Below are the code and all the weights of a small trained network. Each question names an input and a class and asks about switching units off, where a switched-off unit gives its printed mean instead of its output.

import numpy as np


def w(rows, s, z=0):
    codes = np.array(rows[::2]) - 128.0
    scale = np.full(codes.shape[1], s)
    scale[-1] = z or s
    return codes * scale


def norm(h):
    return h / np.sqrt((h * h).mean(-1, keepdims=True) + 1e-5)


def f(y):
    return y / 2 * (1 + np.tanh(0.7978845608 * (y + 0.044715 * y**3)))


def log_softmax(a):
    a = a - a.max(-1, keepdims=True)
    return a - np.log(np.exp(a).sum(-1, keepdims=True))


def net(x, mask):
    res = np.array(x, float).reshape(1, 3) / 4 @ E
    u = 0
    for l in range(3):
        y = f(norm(res) @ A[l][:, :-1].T + A[l][:, -1])
        res = res + np.where(mask[u : u + 3], y, B[l][:, -1]) @ B[l][:, :-1]
        u += 3
    return log_softmax(norm(res)[-1] @ U[:, :-1].T + U[:, -1])


A, B = {}, {}
E = w([
[122,34,207,34,68],'x0',
[100,159,177,78,255],'x1',
[168,148,140,123,132],'x2',
],0.0072)
A[0] = w([
[148,133,115,171,148,156],'0.n0',
[131,76,252,2,94,59],'0.n1',
[236,85,232,202,77,4],'0.n2',
],0.0069,0.0035)
B[0] = w([
[80,39,48,191,67,157],'0.n0',
[102,75,108,2,60,254],'0.n1',
[52,117,134,150,92,141],'0.n2',
],0.0065,0.0051)
A[1] = w([
[82,154,152,44,254,56],'1.n0',
[131,156,171,139,155,7],'1.n1',
[33,201,198,97,131,140],'1.n2',
],0.0094,0.0017)
B[1] = w([
[219,163,125,248,107,254],'1.n0',
[159,130,148,120,93,120],'1.n1',
[158,99,191,159,175,171],'1.n2',
],0.014,0.0057)
A[2] = w([
[113,193,109,243,195,253],'2.n0',
[129,122,46,144,35,141],'2.n1',
[89,254,42,139,159,145],'2.n2',
],0.01,0.0015)
B[2] = w([
[54,89,133,68,82,248],'2.n0',
[173,173,192,194,197,198],'2.n1',
[142,82,115,6,131,190],'2.n2',
],0.012,0.011)
U = w([
[84,86,78,27,123,2],'0',
[177,156,119,248,140,254],'1',
],0.017,0.00036)

Each question gives the input, the list of numbers given to net, and the class t.
The units are the neurons (one row each of A and B). Each row of codes is followed by its name. A weight is (code - 128) times the scale printed after its matrix; where a second scale follows, it is the last column's (A, B and U).
mask holds one flag per neuron, layer by layer. A switched-off neuron (its flag False) gives its mean, the last column of its row in B, instead of its output. The means were averaged over made-up inputs and are rounded, as every weight is.
A unit's drop is (log p(t) with every unit on - log p(t) with that unit switched off) / (log p(t) with every unit on - log p(t) with every unit switched off).
The circuit of an input: a set's keep is (log p(t) with only the set's units on - log p(t) with every unit switched off) / (log p(t) with every unit on - log p(t) with every unit switched off). Starting from all 9 units, units are removed one at a time, each time the one whose removal leaves the highest keep (on an exact tie, the one counted first), for as long as the keep stays at least 0.8.
circuit, biggest first: the units of the circuit, biggest drop first
k most important neurons: the k neurons with the biggest drops, biggest first
top k neurons in layer l: the k neurons of layer l with the biggest drops, biggest first
drop of u: that unit's drop, to one decimal
input [4,-5,-6], class 1: circuit, biggest first : [2.n0]
input [2,3,1], class 1: 3 most important neurons : [2.n0, 1.n0, 2.n2]
input [-7,-6,7], class 0: top 2 neurons in layer 2 : [2.n2, 2.n0]
input [5,7,-5], class 1: 2 most important neurons : [1.n0, 2.n0]
input [0,-1,2], class 1: 2 most important neurons : [2.n2, 1.n2]
input [5,-7,-6], class 1: 3 most important neurons : [2.n0, 2.n1, 2.n2]
input [-3,-2,0], class 0: 2 most important neurons : [0.n1, 2.n2]
input [-4,0,-1], class 0: drop of 1.n1 : 0.0
input [3,8,-4], class 1: drop of 1.n0 : 0.1
input [0,6,-5], class 1: drop of 1.n0 : 0.1
input [-8,-5,-6], class 0: drop of 2.n2 : 0.2
